Below is a small trained network, with its code and all its weights. Each question gives an input and a class and asks what happens when units are switched off, that is, made to give their printed mean instead of their output.

import numpy as np


def w(rows, s, z=0):
    codes = np.array(rows[::2]) - 128.0
    scale = np.full(codes.shape[1], s)
    scale[-1] = z or s
    return codes * scale


def norm(h):
    return h / np.sqrt((h * h).mean(-1, keepdims=True) + 1e-5)


def f(y):
    return y / 2 * (1 + np.tanh(0.7978845608 * (y + 0.044715 * y**3)))


def log_softmax(a):
    a = a - a.max(-1, keepdims=True)
    return a - np.log(np.exp(a).sum(-1, keepdims=True))


def net(x, mask):
    res = np.array(x, float).reshape(1, 2) / 4 @ E
    u = 0
    for l in range(2):
        y = f(norm(res) @ A[l][:, :-1].T + A[l][:, -1])
        res = res + np.where(mask[u : u + 10], y, B[l][:, -1]) @ B[l][:, :-1]
        u += 10
    return log_softmax(norm(res)[-1] @ U[:, :-1].T + U[:, -1])


A, B = {}, {}
E = w([
[221,75,158,148,201,101,124,127,143],'x0',
[88,68,73,197,202,71,163,69,245],'x1',
],0.012)
A[0] = w([
[126,103,132,136,102,116,147,109,134,4],'0.n1',
[71,130,112,44,91,91,180,164,105,66],'0.n2',
[27,144,106,133,104,108,143,141,181,101],'0.n3',
[153,155,166,206,95,109,139,100,116,103],'0.n4',
[142,98,127,167,147,166,110,115,119,88],'0.n5',
[3,119,98,107,129,138,157,120,182,126],'0.n6',
[115,137,160,171,114,142,171,155,135,218],'0.n7',
[44,154,107,151,128,123,106,118,159,146],'0.n8',
[98,104,87,144,182,129,127,116,217,90],'0.n9',
[130,73,108,106,188,117,136,138,201,170],'0.n10',
],0.011,0.0016)
B[0] = w([
[131,151,254,116,101,104,104,149,119,127],'0.n1',
[139,149,140,165,134,171,102,94,158,184],'0.n2',
[129,81,110,95,162,68,175,134,154,217],'0.n3',
[113,144,95,114,130,117,137,127,150,127],'0.n4',
[144,173,124,99,127,131,147,124,151,137],'0.n5',
[124,100,68,91,95,52,165,97,193,235],'0.n6',
[114,109,110,145,138,138,122,134,132,138],'0.n7',
[149,124,94,99,117,70,135,147,172,199],'0.n8',
[93,50,82,19,117,201,126,87,139,244],'0.n9',
[141,162,118,205,75,91,136,104,171,224],'0.n10',
],0.021,0.011)
A[1] = w([
[89,2,127,64,113,90,142,113,181,250],'1.n1',
[107,72,107,96,51,122,142,134,64,194],'1.n2',
[163,120,127,146,115,159,79,78,140,116],'1.n3',
[130,135,125,41,114,159,135,155,102,158],'1.n4',
[94,147,145,160,99,168,72,114,108,45],'1.n5',
[61,191,145,141,77,191,128,132,88,82],'1.n6',
[116,109,92,153,128,123,97,147,111,49],'1.n7',
[70,138,153,65,101,51,139,166,146,208],'1.n8',
[116,130,224,160,133,124,117,145,103,180],'1.n9',
[122,151,161,164,112,174,123,76,136,169],'1.n10',
],0.019,0.0016)
B[1] = w([
[61,108,6,148,103,28,104,3,155,254],'1.n1',
[245,151,184,138,79,83,155,116,190,159],'1.n2',
[82,191,139,82,97,158,162,204,111,158],'1.n3',
[62,109,83,127,193,168,117,141,95,156],'1.n4',
[114,182,164,120,123,93,49,164,115,158],'1.n5',
[102,125,215,91,22,31,62,97,79,171],'1.n6',
[79,175,156,201,97,171,204,73,44,124],'1.n7',
[110,117,25,179,126,150,99,7,159,167],'1.n8',
[56,113,69,183,138,106,162,70,210,144],'1.n9',
[170,72,155,115,226,90,85,124,78,156],'1.n10',
],0.014,0.028)
U = w([
[125,168,194,199,76,205,223,125,81,25],'0',
[61,174,226,76,83,90,25,171,44,164],'1',
[108,127,96,103,236,197,147,213,93,172],'2',
[149,81,184,137,70,179,181,177,108,1],'3',
[248,214,167,151,138,110,197,217,191,110],'4',
[91,115,50,118,91,74,141,61,183,209],'5',
[151,152,204,155,106,205,125,138,152,13],'6',
],0.012,0.004)

Each question gives the input, the list of numbers given to net, and the class t.
The units are the neurons (one row each of A and B). Each row of codes is followed by its name. A weight is (code - 128) times the scale printed after its matrix; where a second scale follows, it is the last column's (A, B and U).
mask holds one flag per neuron, layer by layer. A switched-off neuron (its flag False) gives its mean, the last column of its row in B, instead of its output. The means were averaged over made-up inputs and are rounded, as every weight is.
A unit's drop is (log p(t) with every unit on - log p(t) with that unit switched off) / (log p(t) with every unit on - log p(t) with every unit switched off).
The circuit of an input: a set's keep is (log p(t) with only the set's units on - log p(t) with every unit switched off) / (log p(t) with every unit on - log p(t) with every unit switched off). Starting from the 12 units with the biggest drops (on a tie, the unit counted first), units are removed one at a time, each time the one whose removal leaves the highest keep (on an exact tie, the one counted first), for as long as the keep stays at least 0.8.
circuit, biggest first: the units of the circuit, biggest drop first
unit that matters most: the unit with the biggest drop
k most important neurons: the k neurons with the biggest drops, biggest first
top k neurons in layer l: the k neurons of layer l with the biggest drops, biggest first
drop of u: that unit's drop, to one decimal
input [7,-2], class 4: circuit, biggest first => 0.n9, 1.n1, 0.n6, 0.n3
input [8,-4], class 2: top 3 neurons in layer 0 => 0.n10, 0.n6, 0.n9
input [6,-6], class 2: top 3 neurons in layer 0 => 0.n6, 0.n10, 0.n9
input [8,0], class 4: top 4 neurons in layer 0 => 0.n9, 0.n6, 0.n3, 0.n10
input [-8,-5], class 1: unit that matters most => 0.n6
input [7,-1], class 4: 2 most important neurons => 0.n9, 1.n1
input [5,-7], class 2: top 2 neurons in layer 0 => 0.n10, 0.n6
input [2,-3], class 2: top 4 neurons in layer 1 => 1.n4, 1.n1, 1.n6, 1.n8
input [0,-1], class 1: 3 most important neurons => 0.n6, 0.n3, 0.n9
input [7,-7], class 2: top 3 neurons in layer 1 => 1.n1, 1.n4, 1.n6
input [3,-3], class 2: top 3 neurons in layer 1 => 1.n4, 1.n1, 1.n6
input [5,-3], class 2: 4 most important neurons => 0.n6, 0.n10, 0.n9, 0.n3
input [3,-1], class 4: top 2 neurons in layer 1 => 1.n1, 1.n6
input [8,-6], class 2: top 2 neurons in layer 0 => 0.n10, 0.n6
input [0,-4], class 1: 2 most important neurons => 0.n3, 0.n6
input [7,-8], class 2: unit that matters most => 0.n10
input [6,0], class 4: drop of 1.n6 => 0.1
input [4,-4], class 2: drop of 0.n10 => 0.7
